Here is a tiny trained network, its code and every weight. The questions are about switching its units off for an input and a class, where a switched-off unit gives its printed mean instead of its output.

import numpy as np


def w(rows, s, z=0):
    codes = np.array(rows[::2]) - 128.0
    scale = np.full(codes.shape[1], s)
    scale[-1] = z or s
    return codes * scale


def f(y):
    return np.maximum(y, 0)


def log_softmax(a):
    a = a - a.max(-1, keepdims=True)
    return a - np.log(np.exp(a).sum(-1, keepdims=True))


def net(x, mask):
    res = np.array(x, float).reshape(1, 4) / 4 @ E
    y = f(res @ A[0][:, :-1].T + A[0][:, -1])
    res = res + np.where(mask, y, B[0][:, -1]) @ B[0][:, :-1]
    return log_softmax(res[-1] @ U[:, :-1].T + U[:, -1])


A, B = {}, {}
E = w([
[119,143,177,150,12],'x0',
[86,183,157,15,113],'x1',
[62,143,201,165,185],'x2',
[114,118,123,123,125],'x3',
],0.011)
A[0] = w([
[60,158,213,188,170,101],'neuron 0',
[133,207,180,41,148,148],'neuron 1',
[206,137,63,93,9,252],'neuron 2',
[64,142,165,171,147,198],'neuron 3',
[82,148,249,169,157,71],'neuron 4',
[115,90,73,202,120,75],'neuron 5',
[66,127,183,157,60,158],'neuron 6',
[116,80,129,115,246,99],'neuron 7',
[153,77,147,210,105,105],'neuron 8',
[214,70,165,193,191,77],'neuron 9',
[129,140,187,169,58,99],'neuron 10',
],0.011,0.0036)
B[0] = w([
[103,23,74,189,162,209],'neuron 0',
[19,39,221,188,51,207],'neuron 1',
[131,1,85,188,209,251],'neuron 2',
[84,55,86,186,176,193],'neuron 3',
[174,41,40,194,134,204],'neuron 4',
[79,113,210,122,95,182],'neuron 5',
[227,134,161,29,228,199],'neuron 6',
[191,146,198,41,191,209],'neuron 7',
[64,79,211,47,106,192],'neuron 8',
[28,85,190,77,61,199],'neuron 9',
[184,196,191,20,227,188],'neuron 10',
],0.0064,0.012)
U = w([
[112,101,54,175,153,109],'0',
[51,127,183,103,48,82],'1',
[113,138,117,117,144,253],'2',
[166,171,159,77,202,78],'3',
[118,172,103,175,129,197],'4',
[142,225,77,146,73,65],'5',
[124,248,64,153,53,79],'6',
],0.013,0.0081)

Each question gives the input, the list of numbers given to net, and the class t.
The units are the neurons (one row each of A and B). Each row of codes is followed by its name. A weight is (code - 128) times the scale printed after its matrix; where a second scale follows, it is the last column's (A, B and U).
mask holds one flag per neuron, in row order. A switched-off neuron (its flag False) gives its mean, the last column of its row in B, instead of its output. The means were averaged over made-up inputs and are rounded, as every weight is.
A unit's drop is (log p(t) with every unit on - log p(t) with that unit switched off) / (log p(t) with every unit on - log p(t) with every unit switched off).
The circuit of an input: a set's keep is (log p(t) with only the set's units on - log p(t) with every unit switched off) / (log p(t) with every unit on - log p(t) with every unit switched off). Starting from all 11 units, units are removed one at a time, each time the one whose removal leaves the highest keep (on an exact tie, the one counted first), for as long as the keep stays at least 0.8.
units of the circuit, in order: the units of the circuit, biggest drop first
unit that matters most: the unit with the biggest drop
top k neurons: the k neurons with the biggest drops, biggest first
drop of u: that unit's drop, to one decimal
input [6,-2,-5,0], class 3: unit that matters most => neuron 10
input [-7,-3,-6,8], class 2: units of the circuit, in order => (neuron 4; neuron 0)
input [-8,-5,-3,-7], class 3: top 2 neurons => (neuron 7; neuron 1)
input [8,5,-3,3], class 3: top 2 neurons => (neuron 6; neuron 10)
input [3,-6,-4,-1], class 1: units of the circuit, in order => (neuron 8; neuron 5)
input [8,6,-7,-8], class 2: units of the circuit, in order => (neuron 2; neuron 10)
input [7,-5,-4,-4], class 3: units of the circuit, in order => (neuron 10; neuron 6)
input [1,4,8,3], class 0: top 2 neurons => (neuron 4; neuron 0)
input [-4,3,-6,-2], class 0: top 2 neurons => (neuron 2; neuron 10)
input [6,0,-5,-5], class 3: units of the circuit, in order => (neuron 10; neuron 1)
input [6,5,8,0], class 0: top 2 neurons => (neuron 4; neuron 0)
input [7,-4,8,3], class 0: top 4 neurons => (neuron 4; neuron 0; neuron 3; neuron 7)
input [-3,7,-7,-4], class 0: top 2 neurons => (neuron 2; neuron 9)
input [5,-7,-4,-7], class 1: units of the circuit, in order => (neuron 8)
input [7,1,-2,-2], class 3: top 2 neurons => (neuron 10; neuron 6)
input [-4,-2,7,-7], class 0: top 2 neurons => (neuron 0; neuron 4)
input [-1,6,7,0], class 0: top 2 neurons => (neuron 4; neuron 0)
input [6,-3,7,-7], class 0: top 4 neurons => (neuron 4; neuron 0; neuron 3; neuron 7)
input [-6,1,8,-5], class 0: top 2 neurons => (neuron 0; neuron 4)
input [-3,-6,3,-6], class 1: unit that matters most => neuron 9
input [6,-8,-4,7], class 1: top 2 neurons => (neuron 8; neuron 5)
input [-6,2,8,8], class 0: top 2 neurons => (neuron 0; neuron 4)
input [0,-4,-2,-2], class 1: drop of neuron 4 => 0.2
input [2,-8,1,0], class 1: drop of neuron 8 => 0.0
input [-8,-7,0,-4], class 3: drop of neuron 8 => -0.1
input [-8,-4,-4,-1], class 3: drop of neuron 4 => 0.1
input [-1,6,0,5], class 1: unit that matters most => neuron 1
